Below is a small trained network, with its code and all its weights. Each question gives an input and a target symbol and asks what happens when units are switched off, that is, made to give their printed mean instead of their output.

import numpy as np


def w(rows, s, z=0):
    codes = np.array(rows[::2]) - 128.0
    scale = np.full(codes.shape[1], s)
    scale[-1] = z or s
    return codes * scale


def f(y):
    return np.maximum(y, 0)


def softmax(a):
    e = np.exp(a - a.max(-1, keepdims=True))
    return e / e.sum(-1, keepdims=True)


def log_softmax(a):
    a = a - a.max(-1, keepdims=True)
    return a - np.log(np.exp(a).sum(-1, keepdims=True))


def net(x, mask):
    ids = ['ΞΦαβγζηλμπστψω'.index(c) for c in x.split()]
    T = len(ids)
    res = E[ids] + P[:T]
    r = res
    for j in range(2):
        rows = slice(2 * j, 2 * j + 2)
        q, k, v = (r @ M[0][rows].T for M in (Q, K, V))
        z = softmax(np.where(np.tri(T) > 0, q @ k.T / 2**0.5, -1e9)) @ v
        o = O[0][rows]
        res = res + np.where(mask[j], z, o[:, -1]) @ o[:, :-1]
    y = f(res @ A[0][:, :-1].T + A[0][:, -1])
    res = res + np.where(mask[2:6], y, B[0][:, -1]) @ B[0][:, :-1]
    return log_softmax(res[-1] @ U[:, :-1].T + U[:, -1])


Q, K, V, O, A, B = {}, {}, {}, {}, {}, {}
E = w([
[250,146,150,164,120],'Ξ',
[116,129,137,163,196],'Φ',
[73,102,128,123,79],'α',
[148,62,191,102,99],'β',
[197,107,139,91,59],'γ',
[88,70,111,102,212],'ζ',
[132,117,120,180,87],'η',
[142,109,214,144,158],'λ',
[74,121,141,104,128],'μ',
[151,138,143,117,76],'π',
[139,127,146,77,116],'σ',
[118,199,208,118,85],'τ',
[89,155,127,210,115],'ψ',
[62,97,89,143,144],'ω',
],0.024)
P = w([
[23,34,233,188,20],'0',
[70,49,218,173,24],'1',
[77,66,205,169,24],'2',
[89,79,179,167,24],'3',
[99,88,163,152,36],'4',
[113,109,145,162,31],'5',
[120,119,128,145,47],'6',
[121,134,110,149,54],'7',
[130,154,94,150,61],'8',
[128,164,76,141,66],'9',
[139,179,57,141,75],'10',
[139,201,36,141,87],'11',
[146,216,25,142,98],'12',
[145,223,3,135,92],'13',
],0.0047)
Q[0] = w([
[88,159,111,216,26],'head 1',
[157,140,149,219,144],'head 1',
[197,173,170,56,155],'head 2',
[141,171,147,110,6],'head 2',
],0.022)
K[0] = w([
[122,217,3,111,86],'head 1',
[143,201,148,78,222],'head 1',
[192,49,246,104,66],'head 2',
[174,183,115,35,33],'head 2',
],0.017)
V[0] = w([
[163,22,61,129,156],'head 1',
[187,139,100,87,46],'head 1',
[103,139,122,3,131],'head 2',
[129,97,195,55,148],'head 2',
],0.016)
O[0] = w([
[124,111,46,252,160,109],'head 1',
[207,68,162,172,58,172],'head 1',
[65,89,123,28,59,3],'head 2',
[107,2,151,105,151,117],'head 2',
],0.0093,0.0067)
A[0] = w([
[7,157,85,153,112,54],'neuron 1',
[82,146,115,153,72,244],'neuron 2',
[129,120,73,62,186,204],'neuron 3',
[66,118,87,84,157,6],'neuron 4',
],0.014,0.002)
B[0] = w([
[150,68,127,19,105,255],'neuron 1',
[48,142,91,140,173,251],'neuron 2',
[201,135,61,139,111,177],'neuron 3',
[99,199,186,248,141,188],'neuron 4',
],0.015,0.0071)
U = w([
[176,120,142,180,149,28],'Ξ',
[194,117,101,98,251,162],'Φ',
[48,133,71,90,156,181],'α',
[174,45,135,134,187,160],'β',
[179,136,73,122,18,92],'γ',
[108,96,59,231,170,195],'ζ',
[135,85,134,149,172,97],'η',
[112,111,218,144,255,4],'λ',
[55,119,143,163,159,174],'μ',
[119,218,177,112,151,168],'π',
[100,161,203,132,86,170],'σ',
[192,142,153,78,166,81],'τ',
[133,101,129,145,186,37],'ψ',
[80,102,98,172,90,92],'ω',
],0.0092,0.0037)

Each question gives the input, a string of symbols that net reads in full, and the target symbol t.
The units are the heads (2 rows each of Q, K, V and O) and the neurons (one row each of A and B). Each row of codes is followed by its name. A weight is (code - 128) times the scale printed after its matrix; where a second scale follows, it is the last column's (O, A, B and U).
mask holds one flag per unit, heads first, then neurons. A switched-off unit (its flag False) gives its mean, the last column of its rows in O or B, instead of its output. The means were averaged over made-up inputs and are rounded, as every weight is.
A unit's drop is (log p(t) with every unit on - log p(t) with that unit switched off) / (log p(t) with every unit on - log p(t) with every unit switched off).
The circuit of an input: a set's keep is (log p(t) with only the set's units on - log p(t) with every unit switched off) / (log p(t) with every unit on - log p(t) with every unit switched off). Starting from all 6 units, units are removed one at a time, each time the one whose removal leaves the highest keep (on an exact tie, the one counted first), for as long as the keep stays at least 0.8.
circuit, biggest first: the units of the circuit, biggest drop first
most important unit: the unit with the biggest drop
top k neurons: the k neurons with the biggest drops, biggest first
heads that matter: for each layer, one digit per head in row order, 1 if its drop is at least 0.15 and else 0, layers parted by /
drop when u is switched off: that unit's drop, to one decimal
input η η π η η ζ ψ τ Ξ η β ψ ψ μ, target π: heads that matter -> 01
input Ξ η η γ μ Ξ, target γ: heads that matter -> 11
input γ τ Ξ Ξ, target τ: heads that matter -> 10
input ψ ω α η ψ Ξ η Ξ γ σ, target γ: most important unit -> head 2
input ψ β ζ σ η η Ξ ω γ η, target α: circuit, biggest first -> head 1; neuron 1; head 2; neuron 2
input ψ τ β η ω β β Φ ω β ω, target α: heads that matter -> 01
input λ ψ σ, target σ: circuit, biggest first -> neuron 4; head 2; neuron 2
input η α η Ξ η ψ β λ β λ σ, target β: heads that matter -> 11
input ψ μ β η η α, target α: circuit, biggest first -> neuron 2; head 2
input ψ ψ σ η σ, target σ: circuit, biggest first -> neuron 4; head 2
input η Ξ Ξ α η β η Ξ σ Ξ η γ σ η, target ω: top 3 neurons -> neuron 2; neuron 1; neuron 3
input η η η Φ Ξ, target Φ: top 2 neurons -> neuron 4; neuron 2
input η ψ μ η λ γ η η η σ, target γ: top 3 neurons -> neuron 2; neuron 3; neuron 4
input λ α η ψ ζ η α η Ξ σ η, target ω: top 2 neurons -> neuron 2; neuron 1
input γ β η η Ξ Φ λ Ξ η β Ξ Ξ ζ, target ζ: top neuron -> neuron 1
input Ξ η ζ, target ζ: top 2 neurons -> neuron 4; neuron 3
input ψ σ η ω τ, target α: top 2 neurons -> neuron 1; neuron 2
input Ξ η Ξ λ η β ω α Φ η Ξ Ξ Ξ τ, target σ: top 2 neurons -> neuron 1; neuron 3
input Ξ β Ξ σ β η ψ β η Ξ τ η Ξ, target τ: drop when head 1 is switched off -> 1.6
input η λ η η Ξ, target Ξ: drop when head 1 is switched off -> 0.3
input η η η η γ η ω ψ, target α: drop when neuron 1 is switched off -> 0.2
input ω μ η Ξ ω, target α: drop when head 1 is switched off -> 0.1
input τ ψ β γ Ξ Ξ π Ξ, target γ: circuit, biggest first -> head 1
